Below are the code and all the weights of a small trained network. Each question names an input and a class and asks about switching units off, where a switched-off unit gives its printed mean instead of its output.

import numpy as np


def w(rows, s, z=0):
    codes = np.array(rows[::2]) - 128.0
    scale = np.full(codes.shape[1], s)
    scale[-1] = z or s
    return codes * scale


def norm(h):
    return h / np.sqrt((h * h).mean(-1, keepdims=True) + 1e-5)


def f(y):
    return y / 2 * (1 + np.tanh(0.7978845608 * (y + 0.044715 * y**3)))


def log_softmax(a):
    a = a - a.max(-1, keepdims=True)
    return a - np.log(np.exp(a).sum(-1, keepdims=True))


def net(x, mask):
    res = np.array(x, float).reshape(1, 7) / 4 @ E
    u = 0
    for l in range(2):
        y = f(norm(res) @ A[l][:, :-1].T + A[l][:, -1])
        res = res + np.where(mask[u : u + 5], y, B[l][:, -1]) @ B[l][:, :-1]
        u += 5
    return log_softmax(norm(res)[-1] @ U[:, :-1].T + U[:, -1])


A, B = {}, {}
E = w([
[160,157,11,91],'x0',
[189,78,253,79],'x1',
[128,78,152,112],'x2',
[105,64,129,77],'x3',
[130,106,211,188],'x4',
[155,134,99,142],'x5',
[164,86,42,105],'x6',
],0.0068)
A[0] = w([
[193,66,120,136,234],'0.n0',
[160,209,187,124,252],'0.n1',
[11,43,145,189,166],'0.n2',
[148,43,84,88,97],'0.n3',
[70,168,95,130,181],'0.n4',
],0.011,0.0036)
B[0] = w([
[56,53,207,159,239],'0.n0',
[171,21,170,31,246],'0.n1',
[150,220,193,198,254],'0.n2',
[70,255,244,62,215],'0.n3',
[108,42,80,253,201],'0.n4',
],0.0057,0.0045)
A[1] = w([
[165,161,113,127,158],'1.n0',
[180,195,121,59,255],'1.n1',
[134,142,141,247,225],'1.n2',
[112,155,138,184,18],'1.n3',
[122,104,93,117,185],'1.n4',
],0.014,0.0036)
B[1] = w([
[117,1,132,166,133],'1.n0',
[94,61,45,121,189],'1.n1',
[206,209,98,134,253],'1.n2',
[129,190,253,134,148],'1.n3',
[109,160,106,169,153],'1.n4',
],0.0094,0.0069)
U = w([
[143,231,89,159,209],'0',
[132,49,118,243,254],'1',
[149,2,178,168,131],'2',
[123,124,90,127,55],'3',
[181,184,169,183,4],'4',
],0.0084,0.004)

Each question gives the input, the list of numbers given to net, and the class t.
The units are the neurons (one row each of A and B). Each row of codes is followed by its name. A weight is (code - 128) times the scale printed after its matrix; where a second scale follows, it is the last column's (A, B and U).
mask holds one flag per neuron, layer by layer. A switched-off neuron (its flag False) gives its mean, the last column of its row in B, instead of its output. The means were averaged over made-up inputs and are rounded, as every weight is.
A unit's drop is (log p(t) with every unit on - log p(t) with that unit switched off) / (log p(t) with every unit on - log p(t) with every unit switched off).
The circuit of an input: a set's keep is (log p(t) with only the set's units on - log p(t) with every unit switched off) / (log p(t) with every unit on - log p(t) with every unit switched off). Starting from all 10 units, units are removed one at a time, each time the one whose removal leaves the highest keep (on an exact tie, the one counted first), for as long as the keep stays at least 0.8.
units of the circuit, in order: the units of the circuit, biggest drop first
top k neurons: the k neurons with the biggest drops, biggest first
k most important neurons of layer l: the k neurons of layer l with the biggest drops, biggest first
drop of u: that unit's drop, to one decimal
input [2,0,-6,-5,-3,5,6], class 1: units of the circuit, in order : [1.n0]
input [0,0,6,0,7,5,3], class 4: units of the circuit, in order : [1.n2, 0.n2]
input [-6,-4,5,5,-5,-4,6], class 0: top 2 neurons : [0.n1, 0.n2]
input [4,-3,-7,-6,-6,8,-8], class 1: 2 most important neurons of layer 1 : [1.n0, 1.n1]
input [-5,3,-2,-4,-7,8,6], class 2: 2 most important neurons of layer 1 : [1.n2, 1.n4]
input [5,2,-3,4,2,8,-7], class 2: top 2 neurons : [0.n1, 1.n2]
input [6,-1,7,6,-8,-6,-8], class 1: 3 most important neurons of layer 1 : [1.n2, 1.n1, 1.n3]
input [8,-6,-3,1,-3,3,-2], class 1: 2 most important neurons of layer 1 : [1.n0, 1.n2]
input [-6,-8,6,5,0,-8,3], class 0: drop of 1.n1 : 0.0
input [-4,-2,6,5,4,8,-1], class 4: drop of 0.n2 : 0.1
input [-7,4,-7,-6,-8,-4,5], class 2: drop of 0.n1 : 0.2
